Read these off the row that follows.
1) Report the entry just left of the smallest entry.
2) Report the entry just right of 100.
3) Report the entry just right of 75.
31; 87; -4; 100; -5; -24; -82; 86; 4; 75; 86; 52; 62
1) -24
2) -5
3) 86

Read these off the grid that follows. Rows and columns are numbered from 0.
1) Give the entry in the top-left corner.
2) Give the entry at row 0, column 1.
3) Give the entry just right of 134.
4) Give the entry in row 1 and column 0.
5) Give the entry directly above 171.
6) Give the entry just left of 177.
7) Give the entry in row 0 and column 2.
8) Give the entry just left of 129.
[[112 111 225  69]
 [102  67 228 130]
 [125  84 167 236]
 [ 76 246 246  60]
 [ 97  73 186  68]
 [164 183 180  91]
 [225 150 134 139]
 [158 138 207 177]
 [ 81 151 162 205]
 [165 156 185  86]
 [209 171 243 129]
 [238  81 198 219]]
1) 112
2) 111
3) 139
4) 102
5) 156
6) 207
7) 225
8) 243
